Below is a small trained network, with its code and all its weights. Each question gives an input and a target symbol and asks what happens when units are switched off, that is, made to give their printed mean instead of their output.

import numpy as np


def w(rows, s, z=0):
    codes = np.array(rows[::2]) - 128.0
    scale = np.full(codes.shape[1], s)
    scale[-1] = z or s
    return codes * scale


def norm(h):
    return h / np.sqrt((h * h).mean(-1, keepdims=True) + 1e-5)


def f(y):
    return y / 2 * (1 + np.tanh(0.7978845608 * (y + 0.044715 * y**3)))


def softmax(a):
    e = np.exp(a - a.max(-1, keepdims=True))
    return e / e.sum(-1, keepdims=True)


def log_softmax(a):
    a = a - a.max(-1, keepdims=True)
    return a - np.log(np.exp(a).sum(-1, keepdims=True))


def net(x, mask):
    ids = ['ΔΘΞΦΨαγεζλμω'.index(c) for c in x.split()]
    T = len(ids)
    res = E[ids] + P[:T]
    u = 0
    for l in range(2):
        q, k, v = (norm(res) @ M[l].T for M in (Q, K, V))
        z = softmax(np.where(np.tri(T) > 0, q @ k.T / 2**0.5, -1e9)) @ v
        res = res + np.where(mask[u], z, O[l][:, -1]) @ O[l][:, :-1]
        u += 1
        y = f(norm(res) @ A[l][:, :-1].T + A[l][:, -1])
        res = res + np.where(mask[u : u + 16], y, B[l][:, -1]) @ B[l][:, :-1]
        u += 16
    return log_softmax(norm(res)[-1] @ U[:, :-1].T + U[:, -1])


Q, K, V, O, A, B = {}, {}, {}, {}, {}, {}
E = w([
[88,98,189,106,214],'Δ',
[93,88,51,135,157],'Θ',
[149,26,75,251,173],'Ξ',
[172,110,84,185,54],'Φ',
[163,93,206,137,90],'Ψ',
[118,58,167,241,136],'α',
[107,82,66,106,169],'γ',
[216,42,153,77,105],'ε',
[25,116,144,175,113],'ζ',
[182,251,99,152,155],'λ',
[26,119,143,176,112],'μ',
[160,91,145,183,120],'ω',
],0.011)
P = w([
[137,205,124,197,244],'0',
[151,137,111,185,215],'1',
[160,115,117,174,185],'2',
[166,92,125,166,163],'3',
[166,73,129,154,146],'4',
[164,51,127,145,131],'5',
[155,31,130,142,116],'6',
[159,16,128,131,107],'7',
[163,3,136,128,98],'8',
],0.0034)
Q[0] = w([
[156,14,66,247,177],'0.h0',
[205,74,30,130,64],'0.h0',
],0.011)
K[0] = w([
[47,25,149,89,4],'0.h0',
[146,125,111,92,1],'0.h0',
],0.011)
V[0] = w([
[145,3,161,92,151],'0.h0',
[127,194,197,99,217],'0.h0',
],0.0065)
O[0] = w([
[160,210,210,110,227,252],'0.h0',
[117,3,238,59,121,41],'0.h0',
],0.0037,0.0028)
A[0] = w([
[186,87,109,137,95,6],'0.n0',
[172,239,104,67,133,36],'0.n1',
[156,140,161,186,104,87],'0.n2',
[80,69,164,153,57,148],'0.n3',
[49,165,165,119,147,82],'0.n4',
[118,141,97,174,2,104],'0.n5',
[36,249,123,104,201,118],'0.n6',
[74,188,143,129,121,121],'0.n7',
[207,114,140,80,59,85],'0.n8',
[168,93,203,152,46,93],'0.n9',
[109,79,83,56,120,100],'0.n10',
[121,134,127,145,198,11],'0.n11',
[184,120,92,163,103,86],'0.n12',
[74,83,93,158,111,68],'0.n13',
[33,106,156,104,48,105],'0.n14',
[170,137,116,78,131,89],'0.n15',
],0.0096,0.0021)
B[0] = w([
[113,120,59,153,129,157],'0.n0',
[131,103,230,101,231,177],'0.n1',
[64,158,140,107,120,251],'0.n2',
[109,143,225,75,144,220],'0.n3',
[179,102,92,196,168,145],'0.n4',
[108,43,119,102,59,190],'0.n5',
[111,220,11,126,158,185],'0.n6',
[168,148,79,125,163,123],'0.n7',
[217,129,174,151,106,152],'0.n8',
[105,188,118,57,125,223],'0.n9',
[82,160,113,65,113,111],'0.n10',
[84,190,173,141,111,179],'0.n11',
[96,78,88,115,134,234],'0.n12',
[133,97,209,102,98,204],'0.n13',
[149,139,118,103,248,151],'0.n14',
[127,124,177,167,110,121],'0.n15',
],0.014,0.0031)
Q[1] = w([
[58,71,142,5,111],'1.h0',
[10,175,39,29,96],'1.h0',
],0.012)
K[1] = w([
[104,98,83,49,84],'1.h0',
[194,148,114,59,2],'1.h0',
],0.015)
V[1] = w([
[138,74,95,210,143],'1.h0',
[2,198,91,149,122],'1.h0',
],0.0077)
O[1] = w([
[113,64,73,201,124,98],'1.h0',
[236,3,176,47,224,253],'1.h0',
],0.0048,0.0037)
A[1] = w([
[129,206,126,201,52,4],'1.n0',
[129,181,145,179,103,62],'1.n1',
[92,219,76,158,176,78],'1.n2',
[177,114,141,112,184,84],'1.n3',
[121,100,95,76,53,85],'1.n4',
[181,164,164,103,142,73],'1.n5',
[126,144,153,155,102,78],'1.n6',
[161,145,130,146,110,99],'1.n7',
[144,167,13,140,120,46],'1.n8',
[209,119,170,185,129,131],'1.n9',
[54,179,108,161,89,176],'1.n10',
[252,124,85,101,130,109],'1.n11',
[195,87,184,124,80,27],'1.n12',
[191,165,160,166,154,57],'1.n13',
[169,233,146,91,88,104],'1.n14',
[167,63,92,196,92,98],'1.n15',
],0.012,0.003)
B[1] = w([
[19,209,79,133,146,126],'1.n0',
[47,142,98,102,133,111],'1.n1',
[130,207,107,115,214,197],'1.n2',
[192,96,120,151,93,254],'1.n3',
[131,191,120,41,89,169],'1.n4',
[141,144,37,180,152,194],'1.n5',
[98,109,146,108,158,114],'1.n6',
[112,142,64,100,114,103],'1.n7',
[105,6,134,155,27,138],'1.n8',
[50,179,156,70,54,176],'1.n9',
[194,121,129,156,51,165],'1.n10',
[24,202,135,144,125,154],'1.n11',
[99,184,76,184,152,159],'1.n12',
[92,167,20,122,81,168],'1.n13',
[224,143,228,163,95,193],'1.n14',
[165,175,136,225,147,203],'1.n15',
],0.015,0.0039)
U = w([
[130,123,130,128,115,23],'Δ',
[40,66,64,132,134,123],'Θ',
[134,118,145,249,132,39],'Ξ',
[159,70,60,131,22,253],'Φ',
[237,205,200,111,81,23],'Ψ',
[37,117,204,137,134,185],'α',
[142,167,89,110,228,237],'γ',
[51,223,107,154,89,204],'ε',
[120,124,109,36,95,168],'ζ',
[142,84,144,146,122,60],'λ',
[118,124,108,37,94,145],'μ',
[226,1,122,91,149,41],'ω',
],0.0088,0.0026)

Each question gives the input, a string of symbols that net reads in full, and the target symbol t.
The units are the heads (2 rows each of Q, K, V and O) and the neurons (one row each of A and B). Each row of codes is followed by its name. A weight is (code - 128) times the scale printed after its matrix; where a second scale follows, it is the last column's (O, A, B and U).
mask holds one flag per unit, layer by layer, with each layer's heads first. A switched-off unit (its flag False) gives its mean, the last column of its rows in O or B, instead of its output. The means were averaged over made-up inputs and are rounded, as every weight is.
A unit's drop is (log p(t) with every unit on - log p(t) with that unit switched off) / (log p(t) with every unit on - log p(t) with every unit switched off).
The circuit of an input: a set's keep is (log p(t) with only the set's units on - log p(t) with every unit switched off) / (log p(t) with every unit on - log p(t) with every unit switched off). Starting from the 12 units with the biggest drops (on a tie, the unit counted first), units are removed one at a time, each time the one whose removal leaves the highest keep (on an exact tie, the one counted first), for as long as the keep stays at least 0.8.
units of the circuit, in order: the units of the circuit, biggest drop first
k most important neurons: the k neurons with the biggest drops, biggest first
k most important neurons of layer l: the k neurons of layer l with the biggest drops, biggest first
input α ω μ, target γ: units of the circuit, in order : (0.n14)
input Φ Δ Ξ α μ γ Φ Φ Θ, target Φ: units of the circuit, in order : (0.h0, 1.n8)
input Ξ Δ γ Δ α Φ γ, target Φ: units of the circuit, in order : (1.n8, 0.h0)
input Θ α Θ α ω ζ, target γ: 4 most important neurons : (0.n14, 0.n6, 0.n4, 0.n7)
input Θ Θ Ψ Θ, target Ψ: 2 most important neurons : (1.n14, 0.n9)
input Δ Θ Δ ζ Φ, target Φ: 2 most important neurons : (0.n5, 1.n4)
input Ψ Δ Φ ω α Θ Δ Ψ γ, target Ψ: 2 most important neurons : (1.n14, 0.n1)
input α λ Θ, target Θ: 3 most important neurons of layer 1 : (1.n11, 1.n8, 1.n14)
input α γ Θ, target Θ: 2 most important neurons : (0.n3, 0.n1)
input Δ Ψ γ λ α Θ, target Ψ: 2 most important neurons : (0.n9, 1.n14)
input Φ α λ Ξ Φ Θ ω ζ, target γ: 4 most important neurons of layer 0 : (0.n14, 0.n6, 0.n7, 0.n12)
input Φ α Ξ α Δ λ γ ω, target Φ: 2 most important neurons : (1.n10, 1.n8)
input Ψ μ ω ω μ, target ω: 3 most important neurons : (0.n5, 0.n13, 0.n3)
input Ξ Ξ Ξ Θ μ, target γ: most important neuron of layer 1 : (1.n2)
input Θ α α ω Θ α Ξ α ω, target ω: 2 most important neurons of layer 1 : (1.n9, 1.n3)
input Ψ Ξ ε λ μ α Δ ζ Δ, target ω: 4 most important neurons of layer 0 : (0.n8, 0.n2, 0.n9, 0.n1)
input α α ε, target ε: 2 most important neurons : (1.n11, 1.n9)
input Δ λ λ Θ λ Ξ ω ω, target ω: 2 most important neurons : (0.n1, 0.n2)
input λ λ Ψ α γ λ γ, target Ψ: 3 most important neurons of layer 0 : (0.n1, 0.n9, 0.n11)
input ω α ω γ ε λ ε ε Θ, target ε: units of the circuit, in order : (1.h0)
input Ξ Φ ε ε Δ γ, target ε: 2 most important neurons : (1.n2, 1.n0)
input ζ α ε Θ, target ε: 2 most important neurons : (1.n2, 1.n0)
input Ψ ζ Ψ γ ζ γ, target ζ: 2 most important neurons of layer 0 : (0.n3, 0.n2)
input Φ Δ λ Ξ ω Φ, target Φ: 4 most important neurons : (0.n5, 1.n4, 0.n12, 1.n15)
input Φ α α γ Φ ω λ γ, target Φ: 2 most important neurons of layer 1 : (1.n8, 1.n10)
